Here is a tiny trained network, its code and every weight. The questions are about switching its units off for an input and a target symbol, where a switched-off unit gives its printed mean instead of its output.

import numpy as np


def w(rows, s, z=0):
    codes = np.array(rows[::2]) - 128.0
    scale = np.full(codes.shape[1], s)
    scale[-1] = z or s
    return codes * scale


def norm(h):
    return h / np.sqrt((h * h).mean(-1, keepdims=True) + 1e-5)


def f(y):
    return np.maximum(y, 0)


def softmax(a):
    e = np.exp(a - a.max(-1, keepdims=True))
    return e / e.sum(-1, keepdims=True)


def log_softmax(a):
    a = a - a.max(-1, keepdims=True)
    return a - np.log(np.exp(a).sum(-1, keepdims=True))


def net(x, mask):
    ids = ['ΘΞΨαζημστφω'.index(c) for c in x.split()]
    T = len(ids)
    res = E[ids] + P[:T]
    u = 0
    for l in range(2):
        r = norm(res)
        for j in range(2):
            rows = slice(3 * j, 3 * j + 3)
            q, k, v = (r @ M[l][rows].T for M in (Q, K, V))
            z = softmax(np.where(np.tri(T) > 0, q @ k.T / 3**0.5, -1e9)) @ v
            o = O[l][rows]
            res = res + np.where(mask[u + j], z, o[:, -1]) @ o[:, :-1]
        u += 2
        y = f(norm(res) @ A[l][:, :-1].T + A[l][:, -1])
        res = res + np.where(mask[u : u + 4], y, B[l][:, -1]) @ B[l][:, :-1]
        u += 4
    return log_softmax(norm(res)[-1] @ U[:, :-1].T + U[:, -1])


Q, K, V, O, A, B = {}, {}, {}, {}, {}, {}
E = w([
[9,157,108],'Θ',
[189,106,69],'Ξ',
[50,104,131],'Ψ',
[46,172,123],'α',
[186,163,64],'ζ',
[129,156,84],'η',
[8,155,108],'μ',
[110,98,165],'σ',
[137,68,116],'τ',
[2,162,129],'φ',
[197,133,68],'ω',
],0.0093)
P = w([
[181,124,210],'0',
[108,110,1],'1',
[122,132,180],'2',
[121,114,4],'3',
[124,130,177],'4',
[125,114,5],'5',
[125,130,177],'6',
[132,117,8],'7',
[123,130,176],'8',
],0.008)
Q[0] = w([
[120,74,61],'L0H1',
[130,159,92],'L0H1',
[117,50,60],'L0H1',
[123,132,135],'L0H2',
[96,192,50],'L0H2',
[54,170,7],'L0H2',
],0.015)
K[0] = w([
[162,133,190],'L0H1',
[140,168,114],'L0H1',
[162,115,208],'L0H1',
[106,125,130],'L0H2',
[68,161,134],'L0H2',
[6,145,86],'L0H2',
],0.02)
V[0] = w([
[90,188,90],'L0H1',
[129,86,3],'L0H1',
[180,101,226],'L0H1',
[38,147,97],'L0H2',
[137,118,131],'L0H2',
[84,134,111],'L0H2',
],0.0039)
O[0] = w([
[90,183,146,73],'L0H1',
[103,145,233,63],'L0H1',
[180,82,68,206],'L0H1',
[3,172,141,250],'L0H2',
[132,124,130,118],'L0H2',
[63,149,136,190],'L0H2',
],0.0045,0.0016)
A[0] = w([
[185,237,194,69],'L0N1',
[46,105,2,103],'L0N2',
[176,115,24,38],'L0N3',
[162,94,236,2],'L0N4',
],0.0096,0.0023)
B[0] = w([
[167,182,200,158],'L0N1',
[164,167,3,254],'L0N2',
[42,152,104,203],'L0N3',
[39,155,86,147],'L0N4',
],0.012,0.0077)
Q[1] = w([
[170,224,190],'L1H1',
[132,191,56],'L1H1',
[57,86,225],'L1H1',
[84,233,5],'L1H2',
[106,123,170],'L1H2',
[5,178,172],'L1H2',
],0.02)
K[1] = w([
[153,184,177],'L1H1',
[220,163,85],'L1H1',
[37,164,121],'L1H1',
[4,159,60],'L1H2',
[138,150,184],'L1H2',
[58,165,197],'L1H2',
],0.024)
V[1] = w([
[70,38,172],'L1H1',
[167,207,175],'L1H1',
[6,233,159],'L1H1',
[86,233,82],'L1H2',
[38,103,63],'L1H2',
[168,169,81],'L1H2',
],0.012)
O[1] = w([
[148,59,119,86],'L1H1',
[174,205,136,114],'L1H1',
[110,173,8,187],'L1H1',
[100,118,216,244],'L1H2',
[172,118,201,254],'L1H2',
[106,198,128,123],'L1H2',
],0.014,0.0086)
A[1] = w([
[154,107,2,166],'L1N1',
[192,163,193,79],'L1N2',
[90,184,50,109],'L1N3',
[165,209,129,3],'L1N4',
],0.023,0.0017)
B[1] = w([
[149,50,1,233],'L1N1',
[226,115,155,159],'L1N2',
[97,168,245,250],'L1N3',
[126,68,26,185],'L1N4',
],0.023,0.017)
U = w([
[78,171,193,146],'Θ',
[202,120,205,202],'Ξ',
[134,72,12,155],'Ψ',
[56,161,95,58],'α',
[174,250,95,205],'ζ',
[77,211,61,2],'η',
[78,169,194,155],'μ',
[73,117,116,137],'σ',
[99,35,189,57],'τ',
[58,133,127,62],'φ',
[227,137,82,50],'ω',
],0.016,0.0025)

Each question gives the input, a string of symbols that net reads in full, and the target symbol t.
The units are the heads (3 rows each of Q, K, V and O) and the neurons (one row each of A and B). Each row of codes is followed by its name. A weight is (code - 128) times the scale printed after its matrix; where a second scale follows, it is the last column's (O, A, B and U).
mask holds one flag per unit, layer by layer, with each layer's heads first. A switched-off unit (its flag False) gives its mean, the last column of its rows in O or B, instead of its output. The means were averaged over made-up inputs and are rounded, as every weight is.
A unit's drop is (log p(t) with every unit on - log p(t) with that unit switched off) / (log p(t) with every unit on - log p(t) with every unit switched off).
The circuit of an input: a set's keep is (log p(t) with only the set's units on - log p(t) with every unit switched off) / (log p(t) with every unit on - log p(t) with every unit switched off). Starting from all 12 units, units are removed one at a time, each time the one whose removal leaves the highest keep (on an exact tie, the one counted first), for as long as the keep stays at least 0.8.
units of the circuit, in order: the units of the circuit, biggest drop first
k most important neurons: the k neurons with the biggest drops, biggest first
k most important neurons of layer l: the k neurons of layer l with the biggest drops, biggest first
input α Ξ η Ψ ζ Ψ μ, target μ: units of the circuit, in order	(L1N1)
input η Θ ζ μ τ μ Θ τ, target η: 3 most important neurons of layer 0	(L0N2 L0N4 L0N3)
input η τ Ψ Ξ Ψ Ξ Ψ Ψ, target η: 3 most important neurons of layer 1	(L1N3 L1N4 L1N1)
input η Ψ ω Ψ Ψ ζ τ φ, target η: 4 most important neurons	(L0N2 L0N4 L0N3 L1N4)
input Θ Ψ Ψ Ξ, target Θ: units of the circuit, in order	(L1H2 L1N1)
input μ τ Θ τ τ, target τ: 2 most important neurons	(L0N4 L0N2)
input ω τ Θ ζ, target ω: units of the circuit, in order	(L1H1 L1N2 L1N4 L1N1)
input ζ Ψ η τ Ψ μ, target ζ: 3 most important neurons	(L1N1 L0N2 L1N4)
input Ξ Ψ μ α ζ τ σ ω τ, target τ: 2 most important neurons of layer 1	(L1N1 L1N3)
input Θ Ψ ω Ψ τ τ, target Θ: 2 most important neurons	(L0N3 L0N4)
input τ Ψ Ξ Ψ, target τ: 3 most important neurons of layer 0	(L0N3 L0N2 L0N4)
input η Ψ Ψ α, target η: 3 most important neurons	(L0N2 L0N3 L1N4)
input τ Ξ Ψ Ξ η, target η: 3 most important neurons of layer 1	(L1N4 L1N3 L1N1)
input τ Ξ τ Θ, target τ: 2 most important neurons of layer 0	(L0N3 L0N2)
input Ξ Ψ ω, target ω: units of the circuit, in order	(L1N2)
input η μ τ Ψ Ψ Ψ, target η: 3 most important neurons	(L0N2 L0N4 L0N3)
input τ Ψ ζ Ψ Ψ ζ, target τ: 3 most important neurons	(L0N3 L1N1 L0N2)
input μ η τ Ξ ζ ζ, target μ: 3 most important neurons	(L0N3 L1N1 L1N3)
input ω ζ Ξ Ψ μ ζ Ψ Ψ, target ω: 2 most important neurons of layer 1	(L1N3 L1N2)
input τ Ψ Ψ Ψ ζ ω, target τ: 3 most important neurons of layer 1	(L1N1 L1N3 L1N4)
input μ Θ η, target η: 2 most important neurons	(L0N2 L1N4)
input η φ Ψ ζ Ξ ω α σ, target η: 2 most important neurons of layer 0	(L0N3 L0N2)
input ζ Ψ Ξ τ, target ζ: 4 most important neurons	(L0N3 L1N1 L0N2 L1N4)
input ζ ζ η ζ Ψ τ, target ζ: most important neuron	(L1N1)
input τ α τ τ Ψ Ψ, target τ: 2 most important neurons of layer 0	(L0N2 L0N4)
input ζ Ξ Ψ ω, target ζ: 4 most important neurons	(L1N1 L0N2 L0N3 L1N4)
input η τ ω Ψ Ψ ζ Ψ Ψ ζ, target ζ: 4 most important neurons	(L1N1 L0N1 L0N2 L1N4)
input ζ Ξ η φ Ψ ζ Ξ Ξ, target ζ: 3 most important neurons of layer 0	(L0N3 L0N2 L0N1)
input Ξ ω τ μ, target Ξ: most important neuron	(L1N1)
